Below is a small trained network, with its code and all its weights. Each question gives an input and a class and asks what happens when units are switched off, that is, made to give their printed mean instead of their output.

import numpy as np


def w(rows, s, z=0):
    codes = np.array(rows[::2]) - 128.0
    scale = np.full(codes.shape[1], s)
    scale[-1] = z or s
    return codes * scale


def norm(h):
    return h / np.sqrt((h * h).mean(-1, keepdims=True) + 1e-5)


def f(y):
    return y / 2 * (1 + np.tanh(0.7978845608 * (y + 0.044715 * y**3)))


def log_softmax(a):
    a = a - a.max(-1, keepdims=True)
    return a - np.log(np.exp(a).sum(-1, keepdims=True))


def net(x, mask):
    res = np.array(x, float).reshape(1, 8) / 4 @ E
    u = 0
    for l in range(2):
        y = f(norm(res) @ A[l][:, :-1].T + A[l][:, -1])
        res = res + np.where(mask[u : u + 7], y, B[l][:, -1]) @ B[l][:, :-1]
        u += 7
    return log_softmax(norm(res)[-1] @ U[:, :-1].T + U[:, -1])


A, B = {}, {}
E = w([
[139,127,121,121,126,128,136,127,118,120],'x0',
[138,122,131,134,123,121,127,130,124,119],'x1',
[127,128,125,129,131,129,129,129,129,133],'x2',
[140,125,125,127,136,129,132,133,126,125],'x3',
[138,130,111,131,128,130,136,119,112,124],'x4',
[161,162,90,69,143,128,2,126,130,110],'x5',
[160,82,73,121,80,132,141,101,212,130],'x6',
[52,109,70,165,141,139,128,197,136,36],'x7',
],0.0099)
A[0] = w([
[113,144,190,138,171,151,115,177,2,130,42],'0.n0',
[54,110,101,149,186,137,143,155,104,50,63],'0.n1',
[148,88,93,121,88,146,143,101,219,127,51],'0.n2',
[174,109,188,112,128,147,146,77,112,174,72],'0.n3',
[111,139,161,187,120,112,238,126,139,125,45],'0.n4',
[152,207,123,128,125,128,66,105,132,78,100],'0.n5',
[191,83,78,138,88,151,150,125,189,127,3],'0.n6',
],0.0081,0.0041)
B[0] = w([
[129,155,109,135,148,105,159,1,229,80,240],'0.n0',
[166,157,124,160,80,123,133,189,167,140,255],'0.n1',
[101,175,130,156,175,93,159,83,156,90,195],'0.n2',
[130,177,90,158,77,133,125,221,116,130,211],'0.n3',
[96,61,114,52,152,180,122,122,105,144,234],'0.n4',
[134,48,108,116,152,127,140,134,101,146,193],'0.n5',
[72,186,172,98,136,117,109,85,167,81,175],'0.n6',
],0.011,0.0055)
A[1] = w([
[94,185,156,138,178,98,131,91,157,118,113],'1.n0',
[64,128,101,164,84,132,149,175,132,66,99],'1.n1',
[189,181,183,159,102,98,155,103,92,198,132],'1.n2',
[159,159,150,84,98,126,109,101,133,175,47],'1.n3',
[103,37,151,103,109,178,187,125,94,129,38],'1.n4',
[86,163,183,158,200,88,139,73,130,102,150],'1.n5',
[157,35,81,103,155,121,2,127,105,111,3],'1.n6',
],0.0095,0.0024)
B[1] = w([
[152,80,89,106,131,113,143,129,103,34,239],'1.n0',
[213,126,122,114,74,116,63,126,87,184,254],'1.n1',
[129,93,45,158,71,142,73,207,144,105,215],'1.n2',
[129,92,143,188,124,143,147,173,128,58,179],'1.n3',
[118,211,243,115,255,126,106,82,59,172,201],'1.n4',
[111,118,105,66,99,64,92,46,169,95,247],'1.n5',
[56,140,235,146,180,163,244,91,79,225,237],'1.n6',
],0.009,0.0056)
U = w([
[129,132,102,104,139,102,130,65,186,66,250],'0',
[97,129,191,114,206,159,152,117,107,187,105],'1',
[179,130,94,155,86,142,95,250,145,132,2],'2',
],0.017,0.00054)

Each question gives the input, the list of numbers given to net, and the class t.
The units are the neurons (one row each of A and B). Each row of codes is followed by its name. A weight is (code - 128) times the scale printed after its matrix; where a second scale follows, it is the last column's (A, B and U).
mask holds one flag per neuron, layer by layer. A switched-off neuron (its flag False) gives its mean, the last column of its row in B, instead of its output. The means were averaged over made-up inputs and are rounded, as every weight is.
A unit's drop is (log p(t) with every unit on - log p(t) with that unit switched off) / (log p(t) with every unit on - log p(t) with every unit switched off).
The circuit of an input: a set's keep is (log p(t) with only the set's units on - log p(t) with every unit switched off) / (log p(t) with every unit on - log p(t) with every unit switched off). Starting from the 12 units with the biggest drops (on a tie, the unit counted first), units are removed one at a time, each time the one whose removal leaves the highest keep (on an exact tie, the one counted first), for as long as the keep stays at least 0.8.
circuit, biggest first: the units of the circuit, biggest drop first
k most important neurons: the k neurons with the biggest drops, biggest first
k most important neurons of layer l: the k neurons of layer l with the biggest drops, biggest first
drop when u is switched off: that unit's drop, to one decimal
input [6,6,8,-8,-7,-2,1,2], class 1: 3 most important neurons => 0.n4, 1.n4, 0.n3
input [3,1,-6,7,2,3,3,4], class 2: circuit, biggest first => 0.n0
input [-1,-8,6,5,-6,2,4,5], class 2: 3 most important neurons => 0.n0, 0.n1, 1.n1
input [-4,0,0,5,2,1,-3,4], class 2: 3 most important neurons of layer 0 => 0.n1, 0.n2, 0.n6
input [-6,-4,5,-7,6,-1,4,-6], class 2: 2 most important neurons => 0.n3, 0.n0
input [2,0,3,-7,-5,-4,-5,4], class 0: 2 most important neurons => 0.n0, 0.n3
input [5,2,-5,1,-2,4,3,4], class 1: 3 most important neurons => 1.n6, 0.n0, 0.n3
input [-3,7,7,8,4,-7,6,-6], class 1: 2 most important neurons of layer 1 => 1.n4, 1.n5
input [-7,7,-4,-6,7,-2,6,7], class 2: 3 most important neurons => 0.n0, 1.n1, 0.n1
input [-3,-6,-5,-7,4,4,3,4], class 1: 4 most important neurons => 1.n6, 0.n0, 0.n5, 0.n3
input [-7,3,-1,-3,-7,-2,-5,7], class 2: 3 most important neurons => 0.n1, 1.n1, 0.n2
input [-5,-3,-6,8,-3,8,6,-1], class 1: 2 most important neurons => 1.n6, 0.n0
input [2,4,3,-7,-1,7,-8,-2], class 0: 2 most important neurons of layer 0 => 0.n0, 0.n4
input [6,6,1,-4,-3,8,2,-5], class 1: circuit, biggest first => 1.n6
input [0,5,8,-1,-2,3,-8,-7], class 0: 3 most important neurons => 0.n0, 0.n1, 1.n5
input [7,7,-6,6,-4,4,2,7], class 2: drop when 0.n1 is switched off => 0.1
input [8,-4,6,-2,-4,0,-6,4], class 0: drop when 0.n0 is switched off => 6.1
input [-4,6,4,-4,8,0,-8,-6], class 0: drop when 0.n0 is switched off => 1.4
